Below are the code and all the weights of a small trained network. Each question names an input and a target symbol and asks about switching units off, where a switched-off unit gives its printed mean instead of its output.

import numpy as np


def w(rows, s, z=0):
    codes = np.array(rows[::2]) - 128.0
    scale = np.full(codes.shape[1], s)
    scale[-1] = z or s
    return codes * scale


def f(y):
    return y / 2 * (1 + np.tanh(0.7978845608 * (y + 0.044715 * y**3)))


def softmax(a):
    e = np.exp(a - a.max(-1, keepdims=True))
    return e / e.sum(-1, keepdims=True)


def log_softmax(a):
    a = a - a.max(-1, keepdims=True)
    return a - np.log(np.exp(a).sum(-1, keepdims=True))


def net(x, mask):
    ids = ['ΠΣαβετ'.index(c) for c in x.split()]
    T = len(ids)
    res = E[ids] + P[:T]
    u = 0
    for l in range(2):
        q, k, v = (res @ M[l].T for M in (Q, K, V))
        z = softmax(np.where(np.tri(T) > 0, q @ k.T / 3**0.5, -1e9)) @ v
        res = res + np.where(mask[u], z, O[l][:, -1]) @ O[l][:, :-1]
        u += 1
        y = f(res @ A[l][:, :-1].T + A[l][:, -1])
        res = res + np.where(mask[u : u + 8], y, B[l][:, -1]) @ B[l][:, :-1]
        u += 8
    return log_softmax(res[-1] @ U[:, :-1].T + U[:, -1])


Q, K, V, O, A, B = {}, {}, {}, {}, {}, {}
E = w([
[76,161,66,37,77,144,100,112,152,122,164],'Π',
[27,248,189,107,153,137,115,188,185,163,235],'Σ',
[132,43,178,114,91,149,158,135,242,38,96],'α',
[156,124,169,51,112,148,38,111,91,119,85],'β',
[146,53,130,29,199,90,188,156,126,158,86],'ε',
[133,183,119,94,114,96,213,109,33,81,174],'τ',
],0.014)
P = w([
[88,212,121,157,117,191,42,9,224,73,131],'0',
[25,157,117,203,100,119,116,29,177,13,84],'1',
[2,174,215,133,157,185,145,58,151,63,124],'2',
[126,198,219,73,84,57,124,107,204,65,124],'3',
[189,173,210,60,46,25,145,137,203,89,121],'4',
[66,54,175,49,107,199,199,125,67,126,134],'5',
[136,76,159,44,64,159,198,158,74,116,138],'6',
[196,163,141,51,52,184,203,180,82,139,112],'7',
],0.0067)
Q[0] = w([
[30,70,178,13,97,62,53,92,179,49,198],'L0H0',
[132,154,233,38,31,177,253,107,106,64,196],'L0H0',
[158,126,43,127,57,189,115,146,80,183,163],'L0H0',
],0.0066)
K[0] = w([
[101,95,231,96,142,32,132,205,91,154,69],'L0H0',
[182,118,122,51,75,154,204,201,1,166,141],'L0H0',
[162,112,116,178,86,182,152,161,189,172,185],'L0H0',
],0.0071)
V[0] = w([
[224,184,173,96,188,136,254,111,25,153,96],'L0H0',
[163,150,94,121,99,123,9,38,50,118,76],'L0H0',
[90,198,79,85,72,173,97,144,152,89,170],'L0H0',
],0.0059)
O[0] = w([
[103,141,127,104,97,137,132,53,1,123,97,244],'L0H0',
[44,192,91,19,90,81,106,99,29,105,16,216],'L0H0',
[65,38,125,118,35,85,187,202,176,92,129,251],'L0H0',
],0.0088,0.0023)
A[0] = w([
[46,85,57,110,226,3,187,192,129,109,97,117],'L0N0',
[118,154,128,156,115,91,133,72,71,166,92,11],'L0N1',
[199,115,93,178,228,158,96,202,148,110,162,49],'L0N2',
[138,164,142,170,43,141,196,172,85,140,206,143],'L0N3',
[187,116,49,173,114,96,108,180,87,141,115,33],'L0N4',
[135,67,80,212,200,1,186,96,97,224,135,2],'L0N5',
[160,112,186,206,103,125,83,122,191,128,94,8],'L0N6',
[204,98,139,79,104,177,63,134,87,189,63,96],'L0N7',
],0.0071,0.0041)
B[0] = w([
[129,140,211,46,164,174,140,112,115,235,139,199],'L0N0',
[192,98,86,137,170,94,43,145,213,2,133,145],'L0N1',
[32,115,112,140,107,87,126,103,143,144,101,131],'L0N2',
[147,98,126,140,176,56,178,189,130,32,122,213],'L0N3',
[140,84,75,138,52,74,245,51,116,182,175,99],'L0N4',
[141,189,146,110,13,150,83,97,152,72,158,128],'L0N5',
[203,49,108,138,141,33,150,60,111,83,125,139],'L0N6',
[139,89,225,157,133,88,155,142,166,81,219,252],'L0N7',
],0.0067,0.0041)
Q[1] = w([
[106,115,139,57,34,161,112,254,188,117,166],'L1H0',
[206,98,43,240,152,154,90,221,97,142,101],'L1H0',
[173,164,133,75,128,76,151,160,110,77,79],'L1H0',
],0.0071)
K[1] = w([
[170,44,164,75,164,180,128,182,139,172,94],'L1H0',
[2,155,101,165,48,192,110,105,232,107,142],'L1H0',
[126,112,109,156,120,197,125,184,77,127,165],'L1H0',
],0.008)
V[1] = w([
[100,142,35,91,167,92,165,173,110,141,192],'L1H0',
[139,152,176,177,83,147,50,156,85,88,152],'L1H0',
[155,129,108,161,87,91,174,62,91,2,138],'L1H0',
],0.0075)
O[1] = w([
[127,80,152,165,128,62,103,92,87,254,201,89],'L1H0',
[56,221,101,92,224,71,141,124,62,60,94,84],'L1H0',
[127,134,201,150,121,94,175,57,149,105,111,254],'L1H0',
],0.0089,0.0058)
A[1] = w([
[148,105,37,129,172,102,116,90,157,199,60,139],'L1N0',
[165,63,97,213,165,56,120,134,205,206,160,53],'L1N1',
[133,164,8,133,40,166,110,52,134,206,170,7],'L1N2',
[140,79,188,93,122,90,154,194,107,96,111,35],'L1N3',
[94,137,94,74,169,66,199,85,155,116,10,177],'L1N4',
[90,155,98,35,159,156,56,184,172,48,118,110],'L1N5',
[64,180,119,154,208,74,68,61,135,125,33,2],'L1N6',
[96,153,126,146,253,105,253,162,200,129,122,99],'L1N7',
],0.0065,0.0039)
B[1] = w([
[130,111,129,124,107,177,159,88,131,134,191,124],'L1N0',
[130,170,162,143,120,141,75,165,74,126,116,146],'L1N1',
[126,140,81,74,49,73,106,61,151,168,109,139],'L1N2',
[95,125,48,137,138,116,118,130,134,132,140,190],'L1N3',
[166,176,153,91,115,178,123,179,94,148,184,252],'L1N4',
[153,73,114,200,115,152,116,181,95,131,73,238],'L1N5',
[168,92,159,116,113,40,159,96,185,103,195,164],'L1N6',
[164,145,108,2,96,146,99,140,112,65,119,160],'L1N7',
],0.01,0.011)
U = w([
[131,116,78,108,125,107,118,97,132,138,81,73],'Π',
[106,138,112,170,167,106,128,152,145,135,130,222],'Σ',
[127,95,103,139,153,114,161,120,185,89,78,5],'α',
[129,142,128,103,154,121,98,124,93,121,1,149],'β',
[217,127,122,90,198,161,109,95,131,166,100,223],'ε',
[115,146,152,109,130,94,148,85,136,131,73,31],'τ',
],0.0078,0.0021)

Each question gives the input, a string of symbols that net reads in full, and the target symbol t.
The units are the heads (3 rows each of Q, K, V and O) and the neurons (one row each of A and B). Each row of codes is followed by its name. A weight is (code - 128) times the scale printed after its matrix; where a second scale follows, it is the last column's (O, A, B and U).
mask holds one flag per unit, layer by layer, with each layer's heads first. A switched-off unit (its flag False) gives its mean, the last column of its rows in O or B, instead of its output. The means were averaged over made-up inputs and are rounded, as every weight is.
A unit's drop is (log p(t) with every unit on - log p(t) with that unit switched off) / (log p(t) with every unit on - log p(t) with every unit switched off).
The circuit of an input: a set's keep is (log p(t) with only the set's units on - log p(t) with every unit switched off) / (log p(t) with every unit on - log p(t) with every unit switched off). Starting from the 12 units with the biggest drops (on a tie, the unit counted first), units are removed one at a time, each time the one whose removal leaves the highest keep (on an exact tie, the one counted first), for as long as the keep stays at least 0.8.
circuit, biggest first: the units of the circuit, biggest drop first
most important unit: the unit with the biggest drop
k most important neurons: the k neurons with the biggest drops, biggest first
k most important neurons of layer l: the k neurons of layer l with the biggest drops, biggest first
drop of u: that unit's drop, to one decimal
input β β τ α β Σ τ β, target τ: circuit, biggest first => L1H0, L0H0, L0N3, L0N7
input β τ α, target τ: circuit, biggest first => L1H0, L0H0, L0N3
input α β α Σ, target β: circuit, biggest first => L1N7, L1H0
input β β Σ, target β: circuit, biggest first => L1H0, L1N7
input β β Π τ Π Π, target τ: 3 most important neurons => L0N3, L1N5, L0N1
input β ε Π, target Π: circuit, biggest first => L1H0, L1N2, L0N0
input α Π Σ, target α: circuit, biggest first => L0H0, L0N6, L1H0
input α Π α Π Σ, target α: circuit, biggest first => L0H0, L1H0, L0N6
input β ε β β β Π, target Π: most important unit => L0N0
input τ α Σ, target τ: circuit, biggest first => L1H0, L1N5
input β τ β Π, target τ: 2 most important neurons of layer 0 => L0N0, L0N3
input Π Σ Π, target Σ: 2 most important neurons of layer 1 => L1N1, L1N7
input Π Σ β α β τ Π α, target τ: circuit, biggest first => L0H0, L1H0, L0N3
input α β α α ε ε Π, target ε: 2 most important neurons of layer 1 => L1N3, L1N5
input Π Π β β Π, target β: most important unit => L1N5
input β Π α, target β: 2 most important neurons of layer 0 => L0N7, L0N3
input ε ε Π ε β τ β, target τ: 2 most important neurons of layer 1 => L1N5, L1N4
input ε β Π τ τ β τ ε, target τ: 2 most important neurons of layer 0 => L0N3, L0N7
input α Σ β α ε α, target ε: drop of L1N5 => 0.1
input Π α Π Π, target α: most important neuron of layer 0 => L0N6
input Π ε ε Σ, target ε: drop of L1N3 => 0.2
input β Σ α τ α Π Σ τ, target τ: drop of L1H0 => 1.3
